[[127 114 123 148 131 126 123 125 134 146 152 129 131 138 117 126]
 [128 114 121 148 127 127 125 125 137 147 152 133 132 139 119 127]
 [119 126 140 125 151 122 114 127 112 122 131 107 122 124 119 123]
 [127 114 123 147 131 126 123 125 134 146 152 130 131 138 117 126]
 [128 111 120 152 128 127 124 124 138 150 156 133 133 141 117 126]
 [138 134 117 125 102 135 145 130 143 129 116 150 133 128 142 134]] value 117

[[127 108 128 116 110 127]
 [127 108 128 116 109 127]
 [127 108 127 117 109 127]
 [132 123 104 150 131 131]
 [127 108 128 116 109 127]
 [135 130 139 133 148 130]
 [130 140 144 125 144 128]
 [127 108 128 116 109 127]
 [135 131 140 132 148 130]
 [132 136 143 128 146 129]
 [127 108 128 116 110 127]] value 128

[[146 146 145 129 130 129 128 145 130 145 107 146 146 125]
 [142 142 143 111 107 111 114 144 105 144 149 143 142 117]
 [105 106 106 134 132 134 135 106 132 106 147 106 106 136]
 [131 131 131 143 129 142 147 132 125 132 150 131 131 148]
 [142 142 143 116 109 116 120 144 106 144 151 142 142 123]
 [139 139 140 110 106 110 113 141 105 141 150 140 139 116]] value 140

[[113 111 115 114 145 143 113 146 146]
 [112 139 145 144 115 144 143 149 147]
 [114 110 114 113 146 142 112 143 145]
 [142 111 146 146 144 114 145 147 128]
 [147 114 130 133 147 109 138 127 113]
 [114 110 114 113 146 142 112 144 145]
 [143 110 145 145 145 114 145 146 126]] value 145

[[139 141 129 130 137 101 137 136 134 134 117 128 123 133 123]
 [144 107 141 137 106 128 106 104 142 134 130 138 133 141 133]
 [121 154 121 130 150 110 150 150 128 146 147 136 140 130 153]
 [121 147 117 116 139 133 141 146 114 111 104 112 105 114 106]
 [118 132 114 120 144 132 143 140 122 124 148 132 135 121 142]
 [141 103 144 137 109 136 108 101 141 134 132 137 133 139 132]
 [116 151 115 119 148 134 147 149 113 116 112 115 113 114 116]
 [138 127 144 145 129 108 129 124 142 153 145 141 142 141 147]
 [124 108 126 119 113 146 113 109 129 115 131 129 133 131 124]
 [120 132 116 115 131 150 132 135 114 109 110 113 109 114 107]
 [116 120 121 121 127 151 127 124 118 112 121 118 121 117 120]] value 121

[[121 124 128 122 127 133 129 128 124 123 129 147]
 [107 127 125 117 123 128 125 128 126 132 123 118]
 [137 125 131 123 141 126 132 127 130 123 126 127]
 [137 127 127 117 134 131 119 134 130 127 123 118]
 [154 124 128 129 133 128 121 126 129 121 130 127]] value 128

[[117 129 137 138 128 135 127 128 129 126 142]
 [135 133 120 135 127 121 127 133 116 117 120]
 [133 133 120 133 127 126 127 131 121 120 125]
 [138 122 120 116 133 120 125 127 125 129 114]
 [121 114 131 138 107 114 130 119 118 134 121]
 [138 122 118 118 132 122 128 128 127 129 113]
 [122 128 134 132 130 130 125 129 131 125 141]
 [123 117 137 121 127 134 128 120 143 138 128]
 [133 135 120 132 126 125 125 129 122 118 129]] value 120
---
[101, 135, 135, 121, 132, 129, 142] Out: 135
[121, 114, 110, 152] Out: 110
[133, 108, 152, 104] Out: 152
[102, 110, 120, 129, 120] Out: 120
[138, 121, 106, 140, 118] Out: 106
[124, 131, 118, 116, 156, 134, 117] Out: 118
[114, 103, 112, 128] Out: 112
---
Input: array([153, 142, 108, 119, 133])
Output: 133
Input: array([134, 111, 156, 155, 141, 130, 107])
Output: 134
Input: array([140, 119, 107, 111, 104, 115, 124])
Output: 115
Input: array([128, 127, 134, 144, 136, 119, 151])
Output: 134
Input: array([139,  99, 104, 138, 119, 143, 144])
Output: 138
Input: array([127, 124, 143, 101, 112, 153, 143])
Output: 127
---
[[150  98 116 126 138 137]
 [126  99 118 118 119 111]] value 99

[[128 120 118 123]
 [118 147 140 126]
 [115 150 137 125]] value 126

[[105 135 122 127 136]
 [151 122 116 125 119]
 [128 136 137 125 147]] value 128

[[124 118 127 137]
 [120 119 120 139]
 [155 120 137 136]] value 139

[[108 154 125 108 116 132]
 [133 137 137 121 134 127]
 [123 118 114 141 119 134]] value 118

[[145 131 104 104 147 117 150]
 [153 123 139 109 112 120  99]
 [153 129 116 150 120 148 126]] value 116

[[123 129 129 128]
 [127 130 128 126]
 [114 106 126 128]] value 126

[108 140 157 128 153] value 108
